Below is a small trained network, with its code and all its weights. Each question gives an input and a target symbol and asks what happens when units are switched off, that is, made to give their printed mean instead of their output.

import numpy as np


def w(rows, s, z=0):
    codes = np.array(rows[::2]) - 128.0
    scale = np.full(codes.shape[1], s)
    scale[-1] = z or s
    return codes * scale


def norm(h):
    return h / np.sqrt((h * h).mean(-1, keepdims=True) + 1e-5)


def f(y):
    return y / 2 * (1 + np.tanh(0.7978845608 * (y + 0.044715 * y**3)))


def softmax(a):
    e = np.exp(a - a.max(-1, keepdims=True))
    return e / e.sum(-1, keepdims=True)


def log_softmax(a):
    a = a - a.max(-1, keepdims=True)
    return a - np.log(np.exp(a).sum(-1, keepdims=True))


def net(x, mask):
    ids = ['ΔΩβζηθπσ'.index(c) for c in x.split()]
    T = len(ids)
    res = E[ids] + P[:T]
    q, k, v = (norm(res) @ M[0].T for M in (Q, K, V))
    z = softmax(np.where(np.tri(T) > 0, q @ k.T / 2**0.5, -1e9)) @ v
    res = res + np.where(mask[0], z, O[0][:, -1]) @ O[0][:, :-1]
    y = f(norm(res) @ A[0][:, :-1].T + A[0][:, -1])
    res = res + np.where(mask[1:17], y, B[0][:, -1]) @ B[0][:, :-1]
    return log_softmax(norm(res)[-1] @ U[:, :-1].T + U[:, -1])


Q, K, V, O, A, B = {}, {}, {}, {}, {}, {}
E = w([
[241,141,132,98,192,121],'Δ',
[231,106,124,93,151,184],'Ω',
[251,113,127,132,147,165],'β',
[224,131,105,82,15,203],'ζ',
[105,18,135,166,52,6],'η',
[164,202,53,47,149,223],'θ',
[119,136,144,77,43,168],'π',
[95,216,168,36,132,121],'σ',
],0.011)
P = w([
[132,176,115,171,100,111],'0',
[210,120,92,22,102,143],'1',
[87,51,5,76,97,124],'2',
[90,62,141,141,203,165],'3',
[166,100,162,85,90,122],'4',
[78,78,31,83,132,169],'5',
[90,70,171,194,180,157],'6',
[169,116,223,88,75,117],'7',
],0.015)
Q[0] = w([
[173,153,206,108,128,135],'H0',
[250,117,157,31,65,140],'H0',
],0.011)
K[0] = w([
[169,111,155,170,121,112],'H0',
[111,98,249,161,146,145],'H0',
],0.015)
V[0] = w([
[111,141,21,248,166,199],'H0',
[131,80,179,102,42,196],'H0',
],0.011)
O[0] = w([
[126,38,89,156,144,26,114],'H0',
[138,89,78,69,93,249,252],'H0',
],0.016,0.0015)
A[0] = w([
[119,71,86,191,151,199,146],'N0',
[133,191,110,98,99,155,211],'N1',
[183,124,143,105,83,124,146],'N2',
[120,217,151,176,88,169,86],'N3',
[106,124,158,96,124,142,79],'N4',
[49,107,96,205,109,119,135],'N5',
[72,184,170,211,169,113,34],'N6',
[116,156,182,109,126,107,126],'N7',
[166,135,137,100,178,98,83],'N8',
[150,166,186,134,95,142,63],'N9',
[164,121,199,187,111,91,83],'N10',
[88,63,112,138,135,98,48],'N11',
[72,118,176,187,252,163,201],'N12',
[89,102,98,135,172,125,128],'N13',
[148,97,144,67,139,143,129],'N14',
[129,95,116,147,100,94,3],'N15',
],0.02,0.0053)
B[0] = w([
[160,127,157,102,133,90,254],'N0',
[128,139,169,118,137,127,225],'N1',
[101,133,121,136,138,109,214],'N2',
[73,143,35,153,186,130,146],'N3',
[144,103,129,136,120,142,142],'N4',
[163,142,112,173,66,178,139],'N5',
[144,66,167,184,165,179,155],'N6',
[182,138,93,112,118,105,154],'N7',
[100,119,156,124,102,142,197],'N8',
[135,131,148,152,162,97,144],'N9',
[127,167,137,77,114,122,204],'N10',
[86,107,164,103,139,168,148],'N11',
[159,113,251,161,133,105,233],'N12',
[135,107,152,152,161,118,161],'N13',
[141,127,116,186,129,133,251],'N14',
[94,130,126,101,145,121,135],'N15',
],0.02,0.0097)
U = w([
[165,207,101,81,75,56,193],'Δ',
[168,119,30,208,92,96,254],'Ω',
[86,57,109,64,225,104,108],'β',
[177,179,111,166,57,175,109],'ζ',
[146,178,254,218,112,127,49],'η',
[72,202,131,110,174,215,211],'θ',
[221,112,129,64,62,209,51],'π',
[158,183,71,170,235,97,154],'σ',
],0.0088,0.0035)

Each question gives the input, a string of symbols that net reads in full, and the target symbol t.
The units are the heads (2 rows each of Q, K, V and O) and the neurons (one row each of A and B). Each row of codes is followed by its name. A weight is (code - 128) times the scale printed after its matrix; where a second scale follows, it is the last column's (O, A, B and U).
mask holds one flag per unit, heads first, then neurons. A switched-off unit (its flag False) gives its mean, the last column of its rows in O or B, instead of its output. The means were averaged over made-up inputs and are rounded, as every weight is.
A unit's drop is (log p(t) with every unit on - log p(t) with that unit switched off) / (log p(t) with every unit on - log p(t) with every unit switched off).
The circuit of an input: a set's keep is (log p(t) with only the set's units on - log p(t) with every unit switched off) / (log p(t) with every unit on - log p(t) with every unit switched off). Starting from the 12 units with the biggest drops (on a tie, the unit counted first), units are removed one at a time, each time the one whose removal leaves the highest keep (on an exact tie, the one counted first), for as long as the keep stays at least 0.8.
units of the circuit, in order: the units of the circuit, biggest drop first
top k neurons: the k neurons with the biggest drops, biggest first
input Ω Δ ζ π σ, target π: units of the circuit, in order	H0
input σ Δ π, target θ: units of the circuit, in order	H0, N12, N3
input Δ Δ π, target π: units of the circuit, in order	N12, H0
input η θ π θ Δ π σ π, target σ: units of the circuit, in order	N3, H0, N9, N12
input π θ η, target π: top 3 neurons	N5, N11, N12
input θ Ω Δ Δ Δ Δ Ω η, target Ω: top 2 neurons	N12, N1
input σ ζ Ω θ Δ θ, target β: units of the circuit, in order	H0, N12
input ζ π Δ Δ Δ σ, target θ: units of the circuit, in order	N12, N0
input Δ π Δ Δ η, target Δ: top 3 neurons	N12, N10, N7
input Ω Δ π Δ θ η σ Ω, target σ: units of the circuit, in order	H0, N3, N12, N9
input β Δ σ Δ π Δ β σ, target β: units of the circuit, in order	H0, N11, N12
input Δ Δ ζ, target Δ: units of the circuit, in order	N12, H0, N2
input Δ Ω Δ Ω π Δ Δ ζ, target Δ: top 2 neurons	N10, N12
input η π Δ η π Δ π θ, target π: top neuron	N12
input Δ Δ Δ Δ Ω, target Δ: units of the circuit, in order	H0, N12, N10
input σ β Ω σ π, target σ: top 2 neurons	N3, N9
input Δ Ω Δ σ ζ π, target θ: top 3 neurons	N12, N3, N1
input Δ Ω Δ, target σ: top 2 neurons	N12, N10
input Δ θ Δ Ω θ, target Ω: top 2 neurons	N12, N14
input Δ Δ Ω, target σ: top 2 neurons	N12, N8
